Here is a tiny trained network, its code and every weight. The questions are about switching its units off for an input and a target symbol, where a switched-off unit gives its printed mean instead of its output.

import numpy as np


def w(rows, s, z=0):
    codes = np.array(rows[::2]) - 128.0
    scale = np.full(codes.shape[1], s)
    scale[-1] = z or s
    return codes * scale


def f(y):
    return np.maximum(y, 0)


def softmax(a):
    e = np.exp(a - a.max(-1, keepdims=True))
    return e / e.sum(-1, keepdims=True)


def log_softmax(a):
    a = a - a.max(-1, keepdims=True)
    return a - np.log(np.exp(a).sum(-1, keepdims=True))


def net(x, mask):
    ids = ['ΓΠΣαδζηθλμξψω'.index(c) for c in x.split()]
    T = len(ids)
    res = E[ids] + P[:T]
    r = res
    for j in range(2):
        rows = slice(3 * j, 3 * j + 3)
        q, k, v = (r @ M[0][rows].T for M in (Q, K, V))
        z = softmax(np.where(np.tri(T) > 0, q @ k.T / 3**0.5, -1e9)) @ v
        o = O[0][rows]
        res = res + np.where(mask[j], z, o[:, -1]) @ o[:, :-1]
    y = f(res @ A[0][:, :-1].T + A[0][:, -1])
    res = res + np.where(mask[2:6], y, B[0][:, -1]) @ B[0][:, :-1]
    return log_softmax(res[-1] @ U[:, :-1].T + U[:, -1])


Q, K, V, O, A, B = {}, {}, {}, {}, {}, {}
E = w([
[99,62,106,3,137,105],'Γ',
[146,92,131,138,118,89],'Π',
[169,191,136,127,148,158],'Σ',
[87,113,153,78,107,236],'α',
[145,122,104,113,156,109],'δ',
[149,159,116,149,189,113],'ζ',
[99,120,81,136,139,168],'η',
[118,60,116,79,129,78],'θ',
[126,150,163,116,107,144],'λ',
[150,122,95,182,126,105],'μ',
[196,159,146,136,152,84],'ξ',
[168,160,148,78,165,141],'ψ',
[125,96,160,76,101,143],'ω',
],0.023)
P = w([
[69,164,129,148,148,77],'0',
[112,5,203,121,185,121],'1',
[148,136,83,59,176,149],'2',
[175,134,105,122,81,104],'3',
[135,3,192,141,189,132],'4',
[179,136,75,54,164,172],'5',
[184,97,99,132,62,116],'6',
[140,4,186,163,194,148],'7',
[206,128,75,65,154,192],'8',
[199,58,91,145,51,129],'9',
[126,2,201,141,181,146],'10',
],0.018)
Q[0] = w([
[161,154,127,142,86,124],'h0',
[131,98,159,155,196,166],'h0',
[113,93,216,146,160,108],'h0',
[109,93,105,154,89,86],'h1',
[178,112,105,136,176,175],'h1',
[157,160,4,81,115,183],'h1',
],0.015)
K[0] = w([
[196,113,101,90,112,139],'h0',
[27,166,153,159,188,126],'h0',
[48,171,170,98,128,53],'h0',
[96,75,67,114,83,49],'h1',
[97,161,93,249,121,186],'h1',
[189,92,91,186,108,225],'h1',
],0.011)
V[0] = w([
[137,185,214,185,105,193],'h0',
[92,186,8,164,170,143],'h0',
[109,136,120,221,68,70],'h0',
[177,139,107,136,161,97],'h1',
[130,105,109,74,130,74],'h1',
[173,158,173,125,157,92],'h1',
],0.014)
O[0] = w([
[213,113,251,124,65,92,103],'h0',
[114,14,69,40,55,46,179],'h0',
[223,80,88,171,95,180,2],'h0',
[109,90,99,179,148,81,192],'h1',
[131,156,131,190,130,181,136],'h1',
[88,46,119,143,141,120,202],'h1',
],0.011,0.0079)
A[0] = w([
[121,166,122,59,156,143,167],'n0',
[131,85,172,91,164,255,171],'n1',
[227,51,119,107,125,181,126],'n2',
[55,218,33,132,125,177,252],'n3',
],0.0095,0.0018)
B[0] = w([
[47,166,9,225,51,175,216],'n0',
[211,219,78,157,184,2,211],'n1',
[69,229,128,189,52,236,236],'n2',
[251,35,224,92,80,139,249],'n3',
],0.0068,0.012)
U = w([
[141,165,103,213,167,52,66],'Γ',
[183,147,165,81,110,39,157],'Π',
[84,93,165,173,187,68,79],'Σ',
[111,128,99,103,70,154,70],'α',
[131,170,167,173,104,142,183],'δ',
[101,130,128,201,130,146,122],'ζ',
[99,148,110,33,92,234,88],'η',
[75,123,227,133,60,164,152],'θ',
[200,136,58,88,153,91,129],'λ',
[117,95,164,97,175,206,112],'μ',
[2,160,95,116,180,188,255],'ξ',
[158,177,48,181,96,103,64],'ψ',
[95,215,89,113,50,196,54],'ω',
],0.0099,0.0085)

Each question gives the input, a string of symbols that net reads in full, and the target symbol t.
The units are the heads (3 rows each of Q, K, V and O) and the neurons (one row each of A and B). Each row of codes is followed by its name. A weight is (code - 128) times the scale printed after its matrix; where a second scale follows, it is the last column's (O, A, B and U).
mask holds one flag per unit, heads first, then neurons. A switched-off unit (its flag False) gives its mean, the last column of its rows in O or B, instead of its output. The means were averaged over made-up inputs and are rounded, as every weight is.
A unit's drop is (log p(t) with every unit on - log p(t) with that unit switched off) / (log p(t) with every unit on - log p(t) with every unit switched off).
The circuit of an input: a set's keep is (log p(t) with only the set's units on - log p(t) with every unit switched off) / (log p(t) with every unit on - log p(t) with every unit switched off). Starting from all 6 units, units are removed one at a time, each time the one whose removal leaves the highest keep (on an exact tie, the one counted first), for as long as the keep stays at least 0.8.
circuit, biggest first: the units of the circuit, biggest drop first
unit that matters most: the unit with the biggest drop
top k neurons: the k neurons with the biggest drops, biggest first
input λ δ ω Σ ψ, target δ: unit that matters most	n2
input Σ Σ δ ξ ζ Σ Σ Σ ω, target ξ: circuit, biggest first	[n3 h0]
input θ ω ω ω ψ δ δ ξ Γ Γ ψ, target λ: circuit, biggest first	[n1 h0 n3]
input Π α δ λ Σ δ Γ δ ψ ζ, target Σ: top 2 neurons	[n3 n2]
input μ θ λ α, target ω: circuit, biggest first	[n0 h1]
input θ ζ μ, target λ: circuit, biggest first	[h0 n3]
input δ Π θ ψ η Γ Σ δ δ Γ Π, target ξ: circuit, biggest first	[h0 n3]
input μ Σ Σ Σ ψ Σ η Σ δ Γ, target η: circuit, biggest first	[n3 h0 h1]
input Γ Σ Γ ω Σ δ Σ ζ, target μ: circuit, biggest first	[n3 h0]
input α λ ψ Γ η δ, target η: circuit, biggest first	[h1 n1]
input Σ δ ω θ Γ, target θ: circuit, biggest first	[h0 n2]
input ψ δ θ ω Σ λ δ δ α Π η, target Σ: circuit, biggest first	[n2 n0]
input λ Σ δ θ λ Σ δ μ Σ Σ, target Π: top 2 neurons	[n2 n0]
input ξ Σ Σ Σ Γ Σ Σ ω, target ζ: top 3 neurons	[n2 n1 n3]
input ψ Σ ω, target ξ: unit that matters most	n0
input λ θ η ψ λ, target δ: circuit, biggest first	[h0 n2 n1]
input ψ Σ ξ δ Σ, target Σ: circuit, biggest first	[n2 h1 h0]
input Σ ω δ δ Σ α Σ Σ Σ, target ξ: top 3 neurons	[n3 n0 n1]
input δ Σ μ Σ Σ θ, target ξ: top 2 neurons	[n3 n1]
input Σ δ δ ω Σ η, target η: top neuron	[n3]
input Σ Γ Σ η Σ δ ω η, target θ: top 2 neurons	[n2 n0]
input α ω δ Σ ω ψ η λ, target Π: top 2 neurons	[n1 n2]
input ω Σ Σ μ ψ, target Γ: top 2 neurons	[n1 n3]
